Below are the code and all the weights of a small trained network. Each question names an input and a class and asks about switching units off, where a switched-off unit gives its printed mean instead of its output.

import numpy as np


def w(rows, s, z=0):
    codes = np.array(rows[::2]) - 128.0
    scale = np.full(codes.shape[1], s)
    scale[-1] = z or s
    return codes * scale


def norm(h):
    return h / np.sqrt((h * h).mean(-1, keepdims=True) + 1e-5)


def f(y):
    return y / 2 * (1 + np.tanh(0.7978845608 * (y + 0.044715 * y**3)))


def log_softmax(a):
    a = a - a.max(-1, keepdims=True)
    return a - np.log(np.exp(a).sum(-1, keepdims=True))


def net(x, mask):
    res = np.array(x, float).reshape(1, 7) / 4 @ E
    u = 0
    for l in range(2):
        y = f(norm(res) @ A[l][:, :-1].T + A[l][:, -1])
        res = res + np.where(mask[u : u + 14], y, B[l][:, -1]) @ B[l][:, :-1]
        u += 14
    return log_softmax(norm(res)[-1] @ U[:, :-1].T + U[:, -1])


A, B = {}, {}
E = w([
[80,159,250,174,80,57,134,91],'x0',
[83,118,177,83,237,124,131,139],'x1',
[103,58,106,106,119,124,144,30],'x2',
[129,127,127,130,127,130,127,131],'x3',
[170,136,134,129,155,78,32,93],'x4',
[45,58,79,169,127,65,96,195],'x5',
[77,202,72,25,97,64,133,128],'x6',
],0.0024)
A[0] = w([
[95,53,120,94,98,138,124,36,53],'L0N1',
[71,117,177,78,237,134,130,140,74],'L0N2',
[149,173,160,114,151,161,163,65,47],'L0N3',
[113,173,111,50,135,64,65,130,53],'L0N4',
[120,41,130,89,119,106,161,29,96],'L0N5',
[112,127,124,139,161,131,253,145,63],'L0N6',
[150,53,180,210,160,182,93,125,46],'L0N7',
[127,176,162,154,150,137,107,199,84],'L0N8',
[78,59,106,128,119,94,110,166,77],'L0N9',
[69,116,191,85,231,164,152,147,50],'L0N10',
[64,129,120,146,122,178,237,149,73],'L0N11',
[95,115,130,124,47,176,227,162,166],'L0N12',
[80,123,179,74,241,129,129,133,2],'L0N13',
[190,144,112,159,171,59,22,73,150],'L0N14',
],0.0047,0.0031)
B[0] = w([
[61,214,105,179,157,181,130,107,154],'L0N1',
[177,131,59,150,43,127,109,132,171],'L0N2',
[161,130,133,128,153,89,172,136,138],'L0N3',
[95,98,163,112,113,174,182,154,142],'L0N4',
[86,192,116,169,188,177,111,121,193],'L0N5',
[128,96,171,76,146,103,81,130,145],'L0N6',
[78,111,183,120,107,167,253,183,184],'L0N7',
[97,164,126,116,176,149,117,155,134],'L0N8',
[142,144,103,181,150,78,189,98,141],'L0N9',
[176,124,109,170,60,131,73,97,167],'L0N10',
[103,94,171,68,126,138,50,115,175],'L0N11',
[137,91,141,115,128,137,39,108,251],'L0N12',
[141,137,98,175,5,160,127,99,136],'L0N13',
[79,52,160,69,92,189,92,139,212],'L0N14',
],0.0055,0.0023)
A[1] = w([
[78,182,227,178,82,63,130,97,81],'L1N1',
[88,105,110,162,148,39,127,146,64],'L1N2',
[152,166,148,134,143,118,94,226,161],'L1N3',
[99,107,206,112,120,135,102,102,128],'L1N4',
[172,139,100,177,3,146,95,101,103],'L1N5',
[188,121,167,186,148,171,125,115,112],'L1N6',
[127,211,157,141,121,154,93,212,92],'L1N7',
[71,191,110,43,93,84,195,124,12],'L1N8',
[97,144,94,88,116,103,83,88,102],'L1N9',
[88,191,97,58,94,74,126,120,90],'L1N10',
[179,93,82,159,160,191,157,138,159],'L1N11',
[47,71,107,146,195,90,101,169,251],'L1N12',
[128,175,46,71,139,105,121,132,119],'L1N13',
[203,179,181,59,156,174,148,72,115],'L1N14',
],0.0052,0.0029)
B[1] = w([
[227,113,57,71,239,145,139,162,206],'L1N1',
[158,116,107,127,92,125,167,89,129],'L1N2',
[81,110,109,149,145,144,147,3,167],'L1N3',
[113,136,77,84,110,143,112,172,205],'L1N4',
[124,94,124,215,180,128,76,139,178],'L1N5',
[72,104,145,146,127,103,155,145,161],'L1N6',
[78,127,101,131,141,172,112,73,143],'L1N7',
[108,57,164,155,151,150,151,144,133],'L1N8',
[133,129,178,161,137,167,119,161,163],'L1N9',
[123,91,198,217,122,171,154,160,163],'L1N10',
[135,146,176,99,178,94,119,155,179],'L1N11',
[161,200,141,117,69,102,144,104,251],'L1N12',
[147,95,182,141,195,117,150,134,153],'L1N13',
[102,140,75,179,36,29,143,138,202],'L1N14',
],0.0064,0.0033)
U = w([
[86,67,243,157,136,171,233,184,125],'0',
[148,173,66,158,26,10,191,95,111],'1',
[226,130,75,40,255,133,129,153,141],'2',
[140,86,103,239,129,169,41,120,99],'3',
[80,111,139,28,33,174,44,118,95],'4',
[19,207,100,150,186,201,149,17,85],'5',
[117,144,125,122,120,141,132,133,255],'6',
],0.0085,0.0063)

Each question gives the input, the list of numbers given to net, and the class t.
The units are the neurons (one row each of A and B). Each row of codes is followed by its name. A weight is (code - 128) times the scale printed after its matrix; where a second scale follows, it is the last column's (A, B and U).
mask holds one flag per neuron, layer by layer. A switched-off neuron (its flag False) gives its mean, the last column of its row in B, instead of its output. The means were averaged over made-up inputs and are rounded, as every weight is.
A unit's drop is (log p(t) with every unit on - log p(t) with that unit switched off) / (log p(t) with every unit on - log p(t) with every unit switched off).
The circuit of an input: a set's keep is (log p(t) with only the set's units on - log p(t) with every unit switched off) / (log p(t) with every unit on - log p(t) with every unit switched off). Starting from the 12 units with the biggest drops (on a tie, the unit counted first), units are removed one at a time, each time the one whose removal leaves the highest keep (on an exact tie, the one counted first), for as long as the keep stays at least 0.8.
circuit, biggest first: the units of the circuit, biggest drop first
most important unit: the unit with the biggest drop
top k neurons: the k neurons with the biggest drops, biggest first
top k neurons in layer l: the k neurons of layer l with the biggest drops, biggest first
input [1,-3,-7,6,-4,-2,4], class 5: top 2 neurons => (L1N3 L0N14)
input [-3,-3,-6,-5,-2,8,8], class 0: most important unit => L1N10
input [-7,-5,2,-1,-4,6,-4], class 2: top 3 neurons => (L1N14 L1N11 L1N10)
input [-1,-4,8,8,-1,0,-5], class 5: circuit, biggest first => (L0N1 L0N5)
input [-5,8,4,6,5,4,-5], class 3: top 3 neurons in layer 0 => (L0N2 L0N13 L0N10)
input [-4,-4,7,-5,-1,6,6], class 5: top 2 neurons => (L0N1 L1N14)
input [5,-1,-6,-1,6,8,3], class 1: circuit, biggest first => (L1N12 L1N2)
input [0,5,2,-4,3,-1,-6], class 0: top 2 neurons in layer 0 => (L0N7 L0N12)
input [0,8,7,0,-3,4,0], class 3: circuit, biggest first => (L0N2 L0N10 L1N5)
input [7,-1,5,-3,-7,6,-4], class 2: top 2 neurons in layer 0 => (L0N14 L0N9)
input [5,-1,8,5,7,-4,-4], class 5: circuit, biggest first => (L0N5 L0N1)
input [-5,1,-2,-5,-6,2,0], class 4: circuit, biggest first => (L0N11 L1N1)
input [-1,7,-7,2,4,-4,-4], class 3: circuit, biggest first => (L0N10 L0N13)
input [-6,-6,8,2,-2,1,-1], class 5: top 2 neurons => (L0N1 L1N1)
input [1,8,-5,-6,-2,6,5], class 3: top 3 neurons in layer 0 => (L0N2 L0N13 L0N10)
input [2,-3,8,2,-5,-1,5], class 5: circuit, biggest first => (L0N5)
input [-1,-5,8,2,-4,-5,-5], class 5: top 2 neurons in layer 1 => (L1N10 L1N12)
input [0,0,-7,-6,5,-6,-2], class 5: top 4 neurons => (L1N3 L1N7 L0N8 L1N12)
input [7,-2,-6,-1,-7,0,2], class 2: top 2 neurons => (L1N1 L0N14)
input [-6,1,8,-7,1,-8,7], class 1: circuit, biggest first => (L1N14)
